Below are the code and all the weights of a small trained network. Each question names an input and a target symbol and asks about switching units off, where a switched-off unit gives its printed mean instead of its output.

import numpy as np


def w(rows, s, z=0):
    codes = np.array(rows[::2]) - 128.0
    scale = np.full(codes.shape[1], s)
    scale[-1] = z or s
    return codes * scale


def norm(h):
    return h / np.sqrt((h * h).mean(-1, keepdims=True) + 1e-5)


def f(y):
    return y / 2 * (1 + np.tanh(0.7978845608 * (y + 0.044715 * y**3)))


def softmax(a):
    e = np.exp(a - a.max(-1, keepdims=True))
    return e / e.sum(-1, keepdims=True)


def log_softmax(a):
    a = a - a.max(-1, keepdims=True)
    return a - np.log(np.exp(a).sum(-1, keepdims=True))


def net(x, mask):
    ids = ['αβγδζηθλξπτφψω'.index(c) for c in x.split()]
    T = len(ids)
    res = E[ids] + P[:T]
    r = norm(res)
    for j in range(3):
        rows = slice(3 * j, 3 * j + 3)
        q, k, v = (r @ M[0][rows].T for M in (Q, K, V))
        z = softmax(np.where(np.tri(T) > 0, q @ k.T / 3**0.5, -1e9)) @ v
        o = O[0][rows]
        res = res + np.where(mask[j], z, o[:, -1]) @ o[:, :-1]
    y = f(norm(res) @ A[0][:, :-1].T + A[0][:, -1])
    res = res + np.where(mask[3:27], y, B[0][:, -1]) @ B[0][:, :-1]
    return log_softmax(norm(res)[-1] @ U[:, :-1].T + U[:, -1])


Q, K, V, O, A, B = {}, {}, {}, {}, {}, {}
E = w([
[142,118,127],'α',
[145,108,125],'β',
[128,166,96],'γ',
[130,151,116],'δ',
[134,148,123],'ζ',
[127,166,85],'η',
[131,154,39],'θ',
[133,148,131],'λ',
[126,156,64],'ξ',
[135,149,2],'π',
[163,58,105],'τ',
[139,119,17],'φ',
[142,91,63],'ψ',
[120,167,254],'ω',
],0.024)
P = w([
[51,119,193],'0',
[144,127,117],'1',
[208,164,118],'2',
[117,134,144],'3',
[134,115,43],'4',
[244,178,125],'5',
[117,134,145],'6',
[133,119,50],'7',
[249,181,129],'8',
[118,130,143],'9',
[131,116,53],'10',
[252,191,126],'11',
[118,131,142],'12',
],0.026)
Q[0] = w([
[135,121,115],'head 0',
[149,178,90],'head 0',
[107,119,146],'head 0',
[68,115,143],'head 1',
[105,157,115],'head 1',
[111,91,89],'head 1',
[154,77,100],'head 2',
[255,102,99],'head 2',
[178,165,130],'head 2',
],0.051)
K[0] = w([
[138,140,142],'head 0',
[87,112,139],'head 0',
[147,120,112],'head 0',
[212,165,127],'head 1',
[128,167,107],'head 1',
[158,106,88],'head 1',
[117,176,213],'head 2',
[45,147,254],'head 2',
[74,131,142],'head 2',
],0.042)
V[0] = w([
[185,165,95],'head 0',
[125,118,134],'head 0',
[48,137,147],'head 0',
[98,252,188],'head 1',
[107,218,63],'head 1',
[203,134,241],'head 1',
[132,134,146],'head 2',
[170,126,86],'head 2',
[126,112,73],'head 2',
],0.035)
O[0] = w([
[149,154,59,26],'head 0',
[132,122,131,136],'head 0',
[76,134,192,252],'head 0',
[164,204,216,123],'head 1',
[112,253,111,158],'head 1',
[246,97,170,36],'head 1',
[138,133,126,137],'head 2',
[123,107,199,49],'head 2',
[96,109,142,88],'head 2',
],0.037,0.025)
A[0] = w([
[113,111,176,4],'neuron 0',
[72,128,139,133],'neuron 1',
[148,101,103,124],'neuron 2',
[107,169,144,73],'neuron 3',
[137,145,103,125],'neuron 4',
[157,35,102,105],'neuron 5',
[99,123,131,113],'neuron 6',
[86,123,139,102],'neuron 7',
[86,110,161,62],'neuron 8',
[135,111,137,120],'neuron 9',
[146,142,33,174],'neuron 10',
[91,105,149,75],'neuron 11',
[131,123,129,131],'neuron 12',
[86,161,76,133],'neuron 13',
[109,182,95,115],'neuron 14',
[107,69,147,90],'neuron 15',
[117,99,134,96],'neuron 16',
[54,187,79,171],'neuron 17',
[128,132,117,119],'neuron 18',
[113,130,178,99],'neuron 19',
[81,147,1,150],'neuron 20',
[105,196,135,96],'neuron 21',
[48,59,67,79],'neuron 22',
[150,127,167,61],'neuron 23',
],0.036,0.015)
B[0] = w([
[161,77,99,129],'neuron 0',
[164,116,103,188],'neuron 1',
[117,97,117,133],'neuron 2',
[87,133,146,151],'neuron 3',
[127,114,152,129],'neuron 4',
[110,24,134,151],'neuron 5',
[146,124,118,147],'neuron 6',
[154,121,120,157],'neuron 7',
[145,139,103,138],'neuron 8',
[125,126,112,130],'neuron 9',
[106,97,50,167],'neuron 10',
[143,141,107,136],'neuron 11',
[127,127,125,128],'neuron 12',
[154,91,166,197],'neuron 13',
[165,137,134,170],'neuron 14',
[91,135,146,140],'neuron 15',
[115,138,154,129],'neuron 16',
[188,145,57,254],'neuron 17',
[134,127,130,127],'neuron 18',
[131,138,88,155],'neuron 19',
[156,10,126,231],'neuron 20',
[81,88,149,176],'neuron 21',
[32,195,87,204],'neuron 22',
[137,123,109,141],'neuron 23',
],0.11,0.027)
U = w([
[174,53,192,67],'α',
[102,35,193,94],'β',
[69,179,131,154],'γ',
[51,123,174,217],'δ',
[101,118,184,201],'ζ',
[94,201,105,119],'η',
[219,132,101,131],'θ',
[148,130,173,254],'λ',
[165,201,71,82],'ξ',
[160,115,108,85],'π',
[4,67,146,82],'τ',
[108,125,103,113],'φ',
[2,142,67,79],'ψ',
[210,129,155,171],'ω',
],0.023,0.0063)

Each question gives the input, a string of symbols that net reads in full, and the target symbol t.
The units are the heads (3 rows each of Q, K, V and O) and the neurons (one row each of A and B). Each row of codes is followed by its name. A weight is (code - 128) times the scale printed after its matrix; where a second scale follows, it is the last column's (O, A, B and U).
mask holds one flag per unit, heads first, then neurons. A switched-off unit (its flag False) gives its mean, the last column of its rows in O or B, instead of its output. The means were averaged over made-up inputs and are rounded, as every weight is.
A unit's drop is (log p(t) with every unit on - log p(t) with that unit switched off) / (log p(t) with every unit on - log p(t) with every unit switched off).
The circuit of an input: a set's keep is (log p(t) with only the set's units on - log p(t) with every unit switched off) / (log p(t) with every unit on - log p(t) with every unit switched off). Starting from the 12 units with the biggest drops (on a tie, the unit counted first), units are removed one at a time, each time the one whose removal leaves the highest keep (on an exact tie, the one counted first), for as long as the keep stays at least 0.8.
units of the circuit, in order: the units of the circuit, biggest drop first
most important unit: the unit with the biggest drop
top k neurons: the k neurons with the biggest drops, biggest first
heads that matter: for each layer, one digit per head in row order, 1 if its drop is at least 0.15 and else 0, layers parted by /
input τ π θ λ λ γ ψ β θ ξ θ ψ, target τ: heads that matter => 010
input α ψ α α τ λ β δ ξ ξ ψ π, target α: top 2 neurons => (neuron 22; neuron 17)
input θ θ λ, target θ: most important unit => neuron 22
input α η τ β ψ β ω τ θ τ γ ξ, target α: units of the circuit, in order => (neuron 22; head 1)
input ψ β η, target ψ: units of the circuit, in order => (head 1; neuron 22)
input ψ ω α θ τ α θ α ζ ψ τ ζ, target ψ: units of the circuit, in order => (head 1; neuron 22)
input θ θ θ α θ θ η φ φ θ ξ ω, target θ: units of the circuit, in order => (neuron 22; neuron 20)
input ψ η π η ψ β ξ, target ξ: top 3 neurons => (neuron 20; neuron 22; neuron 17)
input α θ ω, target α: units of the circuit, in order => (neuron 22; head 1)
input θ ξ ψ γ ξ π π δ π, target θ: units of the circuit, in order => (neuron 22; neuron 17)
input ω φ η η β φ θ θ θ η β θ, target ω: units of the circuit, in order => (head 1; neuron 20; neuron 17; neuron 21)
input ω α α ψ δ α π β γ, target ω: top 3 neurons => (neuron 22; neuron 20; neuron 17)
input β ψ γ θ ω η, target β: units of the circuit, in order => (head 1; neuron 17)
input θ ω ξ, target θ: top 2 neurons => (neuron 17; neuron 22)
input θ π δ β θ τ ω ω α, target θ: units of the circuit, in order => (neuron 17; neuron 22)
input ψ θ δ, target ψ: most important unit => head 1
input ψ ω δ φ α ψ ω η δ γ α ψ, target ψ: heads that matter => 110
input β π π δ, target δ: units of the circuit, in order => (head 1; neuron 17; head 2)
input ψ α φ θ, target θ: top 3 neurons => (neuron 17; neuron 22; neuron 14)
input γ β α ψ ξ ψ γ θ θ ζ δ φ, target γ: top 4 neurons => (neuron 20; neuron 13; neuron 17; neuron 21)
